Here is a tiny trained network, its code and every weight. The questions are about switching its units off for an input and a class, where a switched-off unit gives its printed mean instead of its output.

import numpy as np


def w(rows, s, z=0):
    codes = np.array(rows[::2]) - 128.0
    scale = np.full(codes.shape[1], s)
    scale[-1] = z or s
    return codes * scale


def f(y):
    return y / 2 * (1 + np.tanh(0.7978845608 * (y + 0.044715 * y**3)))


def log_softmax(a):
    a = a - a.max(-1, keepdims=True)
    return a - np.log(np.exp(a).sum(-1, keepdims=True))


def net(x, mask):
    res = np.array(x, float).reshape(1, 5) / 4 @ E
    y = f(res @ A[0][:, :-1].T + A[0][:, -1])
    res = res + np.where(mask, y, B[0][:, -1]) @ B[0][:, :-1]
    return log_softmax(res[-1] @ U[:, :-1].T + U[:, -1])


A, B = {}, {}
E = w([
[124,171,200,186,146],'x0',
[166,157,116,188,218],'x1',
[213,211,126,147,1],'x2',
[67,123,47,198,124],'x3',
[99,176,137,73,116],'x4',
],0.0083)
A[0] = w([
[96,133,156,117,122,89],'N1',
[139,166,173,115,110,135],'N2',
[138,109,129,127,129,62],'N3',
[137,124,111,127,158,115],'N4',
[132,130,128,129,150,178],'N5',
[124,156,99,175,107,38],'N6',
[184,112,109,111,107,188],'N7',
[167,114,182,121,101,152],'N8',
[83,138,98,118,133,132],'N9',
[89,119,109,143,70,114],'N10',
[141,121,174,116,66,247],'N11',
[81,53,226,95,137,185],'N12',
[91,123,118,123,158,34],'N13',
[91,181,139,107,164,125],'N14',
[113,129,138,116,197,201],'N15',
[126,7,86,165,181,107],'N16',
[75,97,107,150,44,78],'N17',
[81,126,134,91,58,147],'N18',
[144,157,150,119,126,3],'N19',
[174,98,50,55,100,112],'N20',
[108,137,133,143,142,218],'N21',
[193,192,168,144,135,37],'N22',
[131,146,153,148,139,121],'N23',
[144,113,157,243,86,156],'N24',
[132,118,100,134,25,218],'N25',
],0.018,0.003)
B[0] = w([
[128,136,126,112,169,140],'N1',
[137,87,140,80,141,173],'N2',
[137,128,136,127,128,125],'N3',
[142,100,108,114,119,145],'N4',
[124,105,123,127,114,144],'N5',
[93,209,85,100,175,156],'N6',
[195,118,148,140,135,166],'N7',
[187,104,141,87,127,176],'N8',
[107,84,174,144,118,160],'N9',
[96,113,128,182,153,166],'N10',
[191,127,120,78,172,195],'N11',
[139,168,156,41,232,231],'N12',
[124,106,168,107,140,161],'N13',
[75,96,172,160,150,157],'N14',
[118,48,128,101,146,198],'N15',
[89,69,68,32,81,255],'N16',
[105,104,147,221,151,183],'N17',
[175,137,92,148,178,191],'N18',
[135,116,117,97,126,139],'N19',
[130,157,140,218,195,200],'N20',
[89,132,130,125,132,155],'N21',
[134,107,226,96,73,193],'N22',
[105,128,141,133,102,147],'N23',
[148,254,108,154,54,200],'N24',
[142,117,151,173,234,212],'N25',
],0.034,0.013)
U = w([
[202,173,169,66,31,115],'0',
[137,139,75,253,158,210],'1',
[183,175,152,90,187,106],'2',
[58,239,114,166,4,1],'3',
[128,221,9,98,41,6],'4',
[70,65,114,21,107,227],'5',
[103,244,163,122,89,148],'6',
],0.0056,0.0027)

Each question gives the input, the list of numbers given to net, and the class t.
The units are the neurons (one row each of A and B). Each row of codes is followed by its name. A weight is (code - 128) times the scale printed after its matrix; where a second scale follows, it is the last column's (A, B and U).
mask holds one flag per neuron, in row order. A switched-off neuron (its flag False) gives its mean, the last column of its row in B, instead of its output. The means were averaged over made-up inputs and are rounded, as every weight is.
A unit's drop is (log p(t) with every unit on - log p(t) with that unit switched off) / (log p(t) with every unit on - log p(t) with every unit switched off).
The circuit of an input: a set's keep is (log p(t) with only the set's units on - log p(t) with every unit switched off) / (log p(t) with every unit on - log p(t) with every unit switched off). Starting from the 12 units with the biggest drops (on a tie, the unit counted first), units are removed one at a time, each time the one whose removal leaves the highest keep (on an exact tie, the one counted first), for as long as the keep stays at least 0.8.
circuit, biggest first: the units of the circuit, biggest drop first
unit that matters most: the unit with the biggest drop
k most important neurons: the k neurons with the biggest drops, biggest first
drop of u: that unit's drop, to one decimal
input [-4,6,8,3,1], class 6: unit that matters most -> N24
input [4,3,3,1,0], class 3: circuit, biggest first -> [N12; N24]
input [6,1,4,2,5], class 0: circuit, biggest first -> [N22; N12]
input [1,5,6,7,5], class 3: circuit, biggest first -> [N12; N24]
input [-5,8,7,8,-5], class 4: 2 most important neurons -> [N24; N6]
input [0,3,8,0,1], class 0: 4 most important neurons -> [N22; N12; N24; N20]
input [-1,4,8,7,5], class 1: 2 most important neurons -> [N25; N12]
input [8,8,-3,7,-7], class 4: 2 most important neurons -> [N24; N16]
input [2,2,7,5,-6], class 3: 2 most important neurons -> [N24; N12]
input [2,7,8,5,-3], class 3: 2 most important neurons -> [N24; N12]
input [-7,-6,-4,8,-5], class 1: 2 most important neurons -> [N17; N20]
input [4,-8,-2,4,7], class 1: 2 most important neurons -> [N17; N10]
input [8,-2,0,3,6], class 6: drop of N25 -> 0.2
input [2,-8,3,7,3], class 1: drop of N19 -> 0.0
input [-2,-8,-3,3,-6], class 1: circuit, biggest first -> [N17]
input [-4,8,6,1,-6], class 6: drop of N7 -> 0.1
